The symbols move the states like this.
rq: d>dh, h>bm, x>rf, e>rj, s>rz, r>jz
mn: d>ds, h>pf, x>hm, e>., s>tq, r>qt
bt: d>., h>gg, x>lg, e>bd, s>bn, r>.
dp: d>rn, h>tc, x>sc, e>fb, s>dh, r>jc
zt: d>tc, h>fz, x>fb, e>fg, s>bm, r>cg
fg: d>zt, h>mz, x>cc, e>., s>bf, r>lq
lc: d>., h>jb, x>tg, e>qn, s>cr, r>mg
rn: d>., h>cm, x>rt, e>dp, s>bh, r>br
ds: d>jf, h>mb, x>cz, e>mn, s>hc, r>rh
mb: d>lm, h>nj, x>ds, e>pf, s>gl, r>cz
hq: d>., h>nf, x>., e>zg, s>sg, r>.
gs: d>hr, h>nl, x>., e>rh, s>jd, r>.
hr: d>., h>jj, x>., e>gs, s>lg, r>.
tp: d>sf, h>tq, x>cj, e>., s>gp, r>.
pj: d>jb, h>., x>qn, e>ct, s>ls, r>dz
jp: d>., h>bp, x>bn, e>fc, s>rn, r>zz
pg: d>jn, h>cq, x>., e>dm, s>mt, r>.
hb: d>bn, h>fc, x>jn, e>cq, s>sc, r>.
mt: d>jc, h>cg, x>., e>zj, s>jz, r>.
mf: d>ct, h>., x>sz, e>., s>gf, r>bg
rm: d>fq, h>., x>rl, e>gm, s>fz, r>gj
rf: d>qg, h>rq, x>jz, e>zf, s>qs, r>.
sf: d>bd, h>hc, x>nq, e>tp, s>cq, r>.
cg: d>sc, h>fb, x>mt, e>lq, s>rf, r>.
cl: d>gj, h>qq, x>gp, e>., s>cc, r>dm
qn: d>lc, h>pj, x>dz, e>dt, s>lm, r>qj
tq: d>hc, h>jh, x>tp, e>., s>cl, r>cj
sr: d>qr, h>., x>bf, e>., s>mf, r>rj
gj: d>fc, h>rl, x>cq, e>cl, s>fb, r>pg
dd: d>., h>pm, x>gg, e>cp, s>bp, r>bt
gm: d>rm, h>., x>qq, e>., s>mz, r>cl
jf: d>fd, h>lm, x>nl, e>ds, s>bs, r>gs
pm: d>., h>., x>dd, e>ns, s>mr, r>gg
gl: d>cp, h>fh, x>hc, e>jh, s>rl, r>sf
cz: d>nl, h>ds, x>rh, e>hm, s>sf, r>.
fd: d>., h>cr, x>jj, e>jf, s>gg, r>hr
sz: d>dt, h>mf, x>bg, e>., s>pf, r>ff
gp: d>cq, h>cl, x>dm, e>., s>lq, r>.
zj: d>mt, h>lq, x>., e>., s>jt, r>.
rj: d>rq, h>bf, x>zf, e>., s>bg, r>jt
mg: d>., h>tg, x>sg, e>qj, s>jj, r>.
bb: d>zs, h>qs, x>., e>dl, s>rh, r>.
dh: d>bh, h>sj, x>qg, e>rq, s>dz, r>zg
rh: d>gs, h>cz, x>., e>qt, s>nq, r>.
qq: d>rl, h>gm, x>cl, e>., s>fg, r>gp
ct: d>pj, h>., x>dt, e>mf, s>nj, r>rz
hh: d>bp, h>fq, x>fc, e>rl, s>tc, r>hb
bg: d>rz, h>sz, x>ff, e>., s>mn, r>dl
bh: d>., h>bc, x>nf, e>dh, s>tg, r>hq
zf: d>rf, h>rj, x>jt, e>., s>ff, r>.
jz: d>zg, h>rf, x>., e>jt, s>bb, r>.
sg: d>., h>mg, x>., e>zs, s>hr, r>.
jd: d>lg, h>bd, x>., e>nq, s>jn, r>.
jj: d>., h>fd, x>hr, e>nl, s>bt, r>.
nf: d>., h>bh, x>hq, e>qg, s>mg, r>.
ns: d>pm, h>., x>cp, e>fh, s>fq, r>bs
cm: d>., h>lh, x>rn, e>tc, s>bc, r>rt
hm: d>cz, h>mn, x>qt, e>., s>tp, r>.
ff: d>qs, h>bg, x>dl, e>., s>hm, r>.
dz: d>tg, h>qn, x>qj, e>rz, s>jf, r>zs
dt: d>qn, h>ct, x>rz, e>sz, s>mb, r>qs
hc: d>bs, h>gl, x>sf, e>tq, s>gj, r>nq
tg: d>., h>lc, x>mg, e>dz, s>fd, r>sg
lg: d>., h>bt, x>., e>jd, s>zz, r>.
zg: d>hq, h>qg, x>., e>jz, s>zs, r>.
qj: d>mg, h>dz, x>zs, e>qs, s>nl, r>.
lm: d>cr, h>ls, x>jf, e>mb, s>cp, r>nl
lq: d>cg, h>cc, x>zj, e>., s>zf, r>.
mr: d>., h>., x>bp, e>fq, s>lh, r>jp
cq: d>hb, h>gj, x>pg, e>gp, s>cg, r>.
bp: d>., h>mr, x>jp, e>hh, s>cm, r>bn
bd: d>bt, h>bs, x>jd, e>sf, s>hb, r>.
fb: d>dp, h>zt, x>cg, e>cc, s>rq, r>mt
zs: d>sg, h>qj, x>., e>bb, s>gs, r>.
nj: d>ls, h>., x>mb, e>gf, s>fh, r>ds
fc: d>jp, h>hh, x>hb, e>gj, s>dp, r>jn
fz: d>fj, h>., x>zt, e>mz, s>qr, r>fb
rt: d>., h>rn, x>br, e>sc, s>nf, r>.
qg: d>nf, h>dh, x>zg, e>rf, s>qj, r>.
tc: d>cm, h>fj, x>dp, e>zt, s>sj, r>sc
rr: d>sd, h>., x>sj, e>qr, s>pj, r>dh
jt: d>jz, h>zf, x>., e>., s>dl, r>.
bn: d>., h>jp, x>zz, e>hb, s>rt, r>.
cc: d>fb, h>fg, x>lq, e>., s>rj, r>zj
sj: d>bc, h>rr, x>dh, e>bm, s>qn, r>qg
cj: d>nq, h>tp, x>., e>., s>dm, r>.
fh: d>ns, h>., x>gl, e>sq, s>rm, r>hc
dl: d>bb, h>ff, x>., e>., s>qt, r>.
pf: d>mb, h>gf, x>mn, e>., s>jh, r>hm
dm: d>pg, h>gp, x>., e>., s>zj, r>.
jb: d>., h>., x>lc, e>pj, s>nm, r>tg
sd: d>., h>., x>bc, e>rr, s>jb, r>bh
nq: d>jd, h>sf, x>., e>cj, s>pg, r>.
rl: d>hh, h>rm, x>gj, e>qq, s>zt, r>cq
bm: d>sj, h>qr, x>rq, e>bf, s>dt, r>rf
qr: d>rr, h>., x>bm, e>sr, s>ct, r>rq
cp: d>dd, h>ns, x>bs, e>gl, s>hh, r>bd
cr: d>., h>nm, x>fd, e>lm, s>dd, r>jj
nm: d>., h>., x>cr, e>ls, s>pm, r>fd
lh: d>., h>., x>cm, e>fj, s>sd, r>rn
bs: d>gg, h>cp, x>bd, e>hc, s>fc, r>jd
bc: d>., h>sd, x>bh, e>sj, s>lc, r>nf
jh: d>gl, h>sq, x>tq, e>., s>qq, r>tp
bf: d>bm, h>sr, x>rj, e>., s>sz, r>zf
br: d>., h>rt, x>., e>jc, s>hq, r>.
jc: d>br, h>sc, x>., e>mt, s>zg, r>.
qt: d>rh, h>hm, x>., e>., s>cj, r>.
jn: d>zz, h>hb, x>., e>pg, s>jc, r>.
sc: d>rt, h>dp, x>jc, e>cg, s>qg, r>.
zz: d>., h>bn, x>., e>jn, s>br, r>.
ls: d>nm, h>., x>lm, e>nj, s>ns, r>jf
rz: d>dz, h>dt, x>qs, e>bg, s>ds, r>bb
nl: d>jj, h>jf, x>gs, e>cz, s>bd, r>.
sq: d>fh, h>., x>jh, e>., s>gm, r>tq
fj: d>lh, h>., x>tc, e>fz, s>rr, r>dp
fq: d>mr, h>., x>hh, e>rm, s>fj, r>fc
gf: d>nj, h>., x>pf, e>., s>sq, r>mn
gg: d>., h>dd, x>bt, e>bs, s>jp, r>lg
qs: d>qj, h>rz, x>bb, e>ff, s>cz, r>.
mz: d>fz, h>., x>fg, e>., s>sr, r>cc

In the rows, zero is written as 165.

The rows follow the links: the fewer symbols apart two states are, the more alike their rows tend to be.

Each row is also shifted at random along 4 hidden directions that mean nothing.

Some states, each with a row of numbers:
hh -> [ 190  171  178  168  173  159  173  161  157  157  173  175  153  175  160  164  159  160  165  172  159  161  157  153  174  157  172  184  166  167  152  172  158  159  157  156  155  170  155  169  167  154  155  166  155  160  152  147  162  152  144  164  154  166  174  171  156  158  169  178  172  176  156  162  163]
nl -> [ 147  156  136  160  181  151  186  152  147  154  170  165  175  178  159  147  174  177  156  157  139  154  172  182  170  153  180  161  176  162  160  165  166  172  174  159  163  169  173  145  173  180  209  170  150  155  167  173  169  176  163  148  170  172  149  181  179  158  195  178  158  161  167  160  173]
zs -> [ 212  150  152  160  166  149  172  164  176  180  167  158  171  169  158  158  170  186  159  160  160  161  175  182  163  165  163  141  176  176  182  169  170  167  178  164  153  160  162  162  175  176  166  158  179  195  181  179  185  184  192  155  185  155  153  178  182  161  174  158  166  169  164  176  162]
jc -> [  62  163  145  175  158  158  171  154  148  160  168  151  154  160  165  157  161  161  170  165  160  163  168  155  166  165  158  157  168  182  160  157  172  176  155  158  164  155  169  155  167  174  170  168  155  154  164  151  163  166  152  187  152  183  157  160  177  178  174  167  159  167  165  167  160]
sr -> [ 127  178  169  174  151  195  149  168  161  158  152  167  167  143  175  175  162  144  169  168  178  173  170  156  158  176  155  169  141  152  157  154  169  165  156  176  182  167  176  170  147  166  164  164  164  137  166  163  144  152  154  175  155  170  167  141  150  174  150  160  160  148  167  160  165]
dz -> [ 170  143  189  175  194  151  186  170  160  171  172  182  166  198  148  169  167  181  165  182  171  163  134  167  174  141  159  190  153  154  146  176  147  165  178  149  151  158  165  177  171  165  180  146  166  175  160  143  160  178  125  158  164  158  189  180  175  172  172  203  176  181  171  194  140]
fq -> [  85  176  162  168  156  167  158  162  173  160  165  172  153  160  169  172  158  153  162  171  153  166  191  164  173  178  181  168  167  186  166  168  172  160  156  157  150  168  155  166  167  159  141  164  167  155  167  148  161  138  163  162  155  167  158  170  147  149  169  160  165  160  143  146  159]
gs -> [  95  142  174  166  185  137  168  177  151  176  169  155  156  192  158  181  173  147  164  164  182  177  155  162  170  160  151  181  160  181  164  179  149  176  171  153  149  145  167  167  168  154  143  163  155  181  172  148  160  163  137  159  159  158  189  188  170  184  154  190  158  172  149  179  156]
ds -> [ 114  161  138  159  147  176  139  168  166  159  148  155  176  146  182  178  179  145  168  146  170  174  203  184  154  190  171  144  160  177  177  156  178  180  172  178  182  161  179  145  156  173  165  174  166  149  186  180  145  153  187  158  163  166  147  159  160  162  162  141  139  127  156  137  168]
hm -> [ 170  163  163  163  178  173  159  169  143  149  157  160  174  171  165  171  169  144  168  160  181  164  137  160  162  156  150  176  153  142  153  162  157  174  170  170  184  166  182  154  156  161  197  171  143  143  158  173  144  172  137  173  154  174  174  153  171  186  151  183  158  160  184  172  173]
jh -> [ 203  176  164  156  157  179  149  166  172  149  156  162  179  159  173  166  166  159  167  160  172  158  158  170  163  169  166  159  166  145  165  159  170  164  174  178  188  181  168  155  167  159  177  176  160  155  158  182  155  165  174  171  163  168  153  153  158  157  154  153  164  154  176  152  174]
bm -> [ 169  174  177  175  144  190  149  173  171  176  155  161  160  144  171  184  162  148  166  165  182  186  178  164  151  184  153  163  145  167  165  156  166  166  159  176  173  158  171  183  150  162  135  159  179  161  182  157  154  152  171  170  162  156  176  152  152  177  145  152  159  147  158  167  156]
rr -> [ 164  177  168  177  177  172  191  146  160  164  172  187  165  170  150  153  159  184  147  180  138  154  165  175  170  151  178  180  162  150  143  163  161  152  161  159  149  181  160  175  167  173  193  155  165  151  157  153  171  163  152  154  169  164  163  171  163  150  188  184  181  173  164  172  161]
rh -> [ 237  158  146  154  156  165  153  169  157  163  160  147  176  155  173  163  177  160  171  144  173  169  171  173  154  172  160  146  169  163  174  155  167  180  172  179  189  159  178  150  159  173  178  176  161  163  175  189  162  178  187  166  171  167  155  158  177  177  163  149  148  148  175  156  173]
rn -> [ 139  166  161  170  171  153  193  148  161  165  180  175  156  168  156  142  158  190  161  170  141  155  164  160  170  152  180  167  179  168  162  168  165  158  153  153  146  166  154  169  171  173  175  162  166  168  151  159  184  169  166  162  170  169  159  170  172  153  192  169  175  185  165  166  164]
nf -> [ 201  163  140  161  137  171  161  163  158  170  165  162  164  135  183  146  169  180  176  146  154  182  199  161  151  170  166  142  169  172  183  151  175  161  150  180  185  151  173  165  153  188  161  172  175  157  176  179  166  174  195  164  179  173  148  146  173  173  184  134  148  150  169  154  172]
zj -> [ 168  169  161  166  168  167  170  156  161  163  162  149  167  163  158  161  160  161  156  167  169  150  147  161  164  166  152  157  168  160  163  160  168  170  164  164  162  169  167  155  165  165  180  167  159  170  162  174  176  173  167  180  162  171  162  160  174  172  155  168  173  174  176  177  174]
pj -> [ 167  167  155  173  157  185  167  163  160  149  162  186  173  154  171  155  167  179  178  170  155  166  170  169  165  157  179  169  156  146  150  154  169  166  165  169  190  168  174  164  159  180  199  160  165  132  154  162  139  164  150  164  160  179  155  147  166  161  188  162  161  151  180  152  152]
jb -> [ 251  158  180  163  160  173  166  175  169  163  171  187  167  161  171  158  169  185  185  162  167  175  156  158  161  152  174  174  158  147  161  164  156  159  161  171  184  158  167  180  158  169  167  158  174  159  153  167  153  171  162  154  170  162  172  151  166  167  176  157  162  164  178  162  158]
bg -> [  98  161  167  172  167  188  150  175  153  151  151  164  175  159  170  175  164  143  175  172  189  169  145  154  163  164  147  172  137  146  151  157  165  171  167  169  188  159  187  157  152  170  188  163  154  136  158  158  132  163  129  184  146  179  172  141  164  191  149  181  158  155  181  174  161]
lg -> [ 155  153  158  157  156  150  155  177  156  164  170  158  161  163  179  160  170  167  184  153  171  179  169  155  162  163  161  159  172  175  176  164  164  168  162  167  181  148  165  162  167  165  148  176  158  169  164  167  157  172  168  169  163  171  162  162  170  178  167  152  150  163  168  157  165]
zt -> [  90  173  182  176  150  175  155  169  184  174  159  158  151  155  161  187  158  148  167  174  179  168  169  159  164  184  160  169  158  182  162  163  165  172  160  162  152  163  152  179  160  152  122  156  180  174  169  150  165  142  167  179  156  159  178  163  148  162  142  156  171  164  149  164  148]
gm -> [ 204  179  172  163  167  177  163  158  172  159  162  169  169  163  160  168  159  158  155  172  161  153  159  164  168  166  168  173  165  152  159  166  166  158  164  165  160  183  162  164  163  156  175  165  162  155  156  170  167  154  166  166  160  164  163  162  153  149  157  170  176  169  167  161  175]
bs -> [ 207  157  184  159  160  148  148  186  170  167  170  162  158  180  173  180  172  166  184  158  185  180  154  164  166  165  163  174  174  172  170  174  153  168  176  164  175  157  155  174  178  140  121  169  165  189  165  159  157  167  164  166  165  155  177  176  161  168  147  157  160  165  157  160  153]
qn -> [  99  157  160  172  161  173  166  168  173  164  162  182  168  163  164  166  169  176  169  174  159  167  180  176  169  163  176  163  156  169  162  162  169  166  170  159  164  162  170  168  165  177  174  151  176  158  169  152  152  161  155  159  164  167  159  165  163  159  183  167  162  156  163  162  146]
zg -> [ 217  158  171  171  185  147  191  157  153  182  175  160  163  182  147  156  164  178  148  170  159  162  147  168  164  151  153  170  168  162  160  171  154  162  167  157  141  159  160  172  171  167  170  157  164  189  172  159  187  184  160  160  178  155  177  183  180  173  168  188  178  186  164  196  165]
tq -> [ 174  173  161  153  166  165  154  165  182  162  157  156  179  167  166  168  164  161  154  163  165  150  166  178  168  174  168  152  177  161  173  167  172  161  178  169  162  181  160  152  177  156  169  170  165  177  168  184  175  169  189  164  171  159  150  171  159  148  152  157  170  165  165  159  178]
fd -> [ 170  146  174  154  167  146  159  180  171  179  170  171  159  171  173  169  174  166  173  152  169  182  178  163  164  165  172  169  167  180  180  176  157  163  163  165  161  148  160  175  161  161  137  165  175  181  172  167  165  161  176  139  176  152  177  175  163  165  166  157  154  164  151  161  163]
pf -> [ 143  165  168  158  169  174  153  168  179  166  153  164  176  167  165  177  169  148  154  164  170  160  172  176  164  175  167  164  158  161  168  168  166  166  174  170  160  176  170  161  162  161  169  163  169  163  171  178  164  155  176  152  168  156  165  167  154  153  150  164  164  155  158  160  173]
rt -> [ 129  157  173  166  171  144  182  162  167  178  178  166  149  176  156  158  159  177  163  169  159  167  161  154  170  158  167  169  173  184  168  174  158  162  156  152  140  153  153  177  170  162  144  158  171  189  162  154  185  168  165  163  171  162  175  175  172  164  171  169  173  186  156  176  160]
nj -> [ 274  168  179  160  173  174  167  167  171  160  164  177  173  172  161  170  173  170  163  158  165  165  153  178  161  160  174  176  163  143  156  164  154  167  176  173  174  178  164  170  159  156  176  163  169  162  160  178  161  167  169  148  171  153  174  167  158  151  162  165  169  156  169  157  163]
bf -> [ 155  177  165  169  159  188  159  159  168  164  156  162  170  149  166  170  161  154  156  169  166  163  171  166  160  175  157  162  150  154  161  156  171  160  162  175  167  175  174  165  153  170  174  162  168  150  170  173  162  161  170  169  163  165  162  152  156  164  154  164  168  156  169  168  170]
hc -> [ 211  170  160  158  151  165  147  173  168  151  161  155  174  164  175  171  171  162  177  157  176  165  161  174  162  171  165  159  175  157  169  159  167  169  182  177  193  174  163  154  177  153  159  177  157  166  165  175  153  170  174  177  164  168  154  164  164  161  155  150  157  152  173  149  165]
mt -> [ 126  170  139  172  160  164  176  147  156  160  164  147  164  155  159  153  161  165  157  166  155  152  167  167  165  169  159  146  176  173  165  155  174  175  162  164  161  167  168  149  169  177  183  169  158  164  166  167  177  171  176  185  162  176  149  161  179  168  174  163  167  166  168  165  169]

From each start, follow one symbol. Which state do you reach?
Answers are names.
---
[ 200  174  181  168  167  176  160  170  154  142  164  176  169  173  166  168  166  163  178  168  173  164  139  159  167  153  168  188  159  137  145  161  155  165  174  169  190  179  166  166  168  150  177  169  150  143  146  157  139  162  134  174  151  171  170  158  157  164  160  175  168  160  179  156  157]
d -> ns
---
[ 133  154  196  178  169  179  150  188  166  164  157  174  165  173  164  195  168  149  179  180  201  181  138  157  163  161  148  189  135  153  149  165  151  174  172  163  173  150  173  180  153  153  152  149  169  157  163  140  131  158  119  176  147  162  197  154  157  186  141  183  161  160  168  180  136]
e -> sz
---
[ 158  165  133  170  170  164  192  143  130  151  174  169  167  158  163  128  162  186  165  162  137  159  166  158  164  140  169  160  168  149  154  153  171  160  151  164  177  164  177  153  163  193  221  173  145  135  153  165  164  185  151  169  165  188  145  154  187  175  204  178  161  170  185  170  177]
e -> zg
---
[ 148  162  157  167  142  167  158  169  167  180  166  166  156  140  179  159  167  171  171  153  158  185  199  161  155  176  167  151  161  181  183  159  172  157  148  174  168  148  165  175  154  179  140  164  182  166  180  164  167  162  187  155  175  163  159  154  165  170  174  141  151  153  156  157  163]
x -> nf
---
[ 167  154  167  155  164  152  162  174  176  175  167  179  162  166  171  165  174  174  171  154  160  176  187  169  164  165  183  165  170  176  178  172  162  161  164  165  161  159  159  173  161  164  147  163  176  174  171  170  168  160  181  137  176  152  168  173  159  154  174  153  156  160  153  151  165]
r -> jj
---
[ 171  172  168  167  159  179  158  165  163  162  158  147  165  154  164  170  159  150  167  165  182  162  145  152  159  171  145  159  158  157  166  157  164  173  160  171  172  164  169  162  156  162  166  168  162  162  162  172  165  166  164  188  156  170  170  148  167  179  144  160  167  168  177  172  168]
x -> zj
---
[ 150  162  197  165  172  173  149  182  193  180  156  172  167  172  160  193  164  153  161  177  187  168  157  169  167  173  157  173  150  166  166  175  158  160  172  163  150  164  162  180  160  149  137  148  183  184  174  163  164  154  163  156  167  146  184  168  147  160  135  169  174  166  156  179  155]
r -> bg
---
[ 176  171  153  165  162  162  159  160  157  160  161  146  161  163  165  167  161  146  160  163  166  160  167  159  166  174  158  156  170  176  169  161  173  168  163  164  161  166  164  152  169  162  158  175  153  163  167  164  168  160  166  179  154  173  158  167  167  168  157  164  160  165  159  160  171]
e -> gp
---
[ 115  157  183  159  178  162  148  180  177  176  154  158  169  175  161  193  168  138  156  164  186  168  162  170  165  178  152  169  155  171  172  176  158  170  173  162  149  163  168  166  160  148  144  161  170  179  177  170  162  153  163  153  163  149  185  175  152  168  133  174  162  161  152  173  170]
d -> ds
---
[ 161  163  174  165  177  167  163  169  167  161  161  173  170  176  161  179  173  153  160  164  168  167  162  179  166  166  172  177  158  157  156  169  158  172  177  164  161  172  169  164  162  155  174  160  163  160  168  166  154  155  155  149  162  155  175  175  158  157  159  176  163  156  160  160  161]
d -> lm
---
[ 158  171  155  156  151  159  156  168  181  160  165  171  167  164  173  165  168  178  169  158  150  164  188  181  170  174  186  154  183  176  174  166  173  163  176  167  171  175  152  159  179  161  150  171  172  173  168  169  167  159  190  156  171  160  146  175  158  140  175  143  160  155  154  140  161]
h -> ns
---
[ 176  161  158  158  169  150  159  167  161  163  163  148  170  175  166  165  169  162  165  159  171  159  156  171  166  165  157  155  178  167  171  165  166  171  178  166  167  165  164  152  177  158  161  173  156  179  169  171  169  176  170  173  165  166  159  176  174  167  157  165  164  166  168  165  169]
h -> sf
---
[ 162  147  160  160  157  154  156  179  170  179  167  162  163  159  174  165  171  173  178  157  176  179  176  161  159  167  158  150  165  182  185  165  166  168  161  167  168  142  167  169  162  172  144  163  177  181  176  165  164  173  178  161  174  164  166  162  174  178  165  152  153  163  164  168  158]
s -> hr
---
[ 220  162  170  164  167  147  164  167  157  170  171  152  152  173  167  166  164  156  170  161  171  170  156  153  166  163  158  171  172  179  167  170  160  167  158  161  159  154  157  165  168  155  137  171  154  176  164  157  171  162  160  172  162  165  175  172  168  176  157  165  162  175  158  166  166]
s -> sc
---
[ 118  167  148  155  163  161  151  164  170  163  155  147  173  164  170  168  166  155  158  161  167  156  173  171  166  178  160  145  176  174  179  164  175  167  175  166  164  170  165  145  174  166  167  175  159  172  173  180  172  170  181  171  164  169  148  168  167  162  154  155  160  161  164  161  177]
s -> dm
---
[ 183  152  163  168  181  158  177  164  171  171  164  162  177  180  150  166  167  178  152  173  165  150  153  182  169  159  159  159  165  160  163  169  164  168  182  159  151  166  168  161  174  172  187  152  170  183  173  170  176  182  165  163  174  158  162  176  178  165  168  180  173  172  170  185  156]
x -> bb
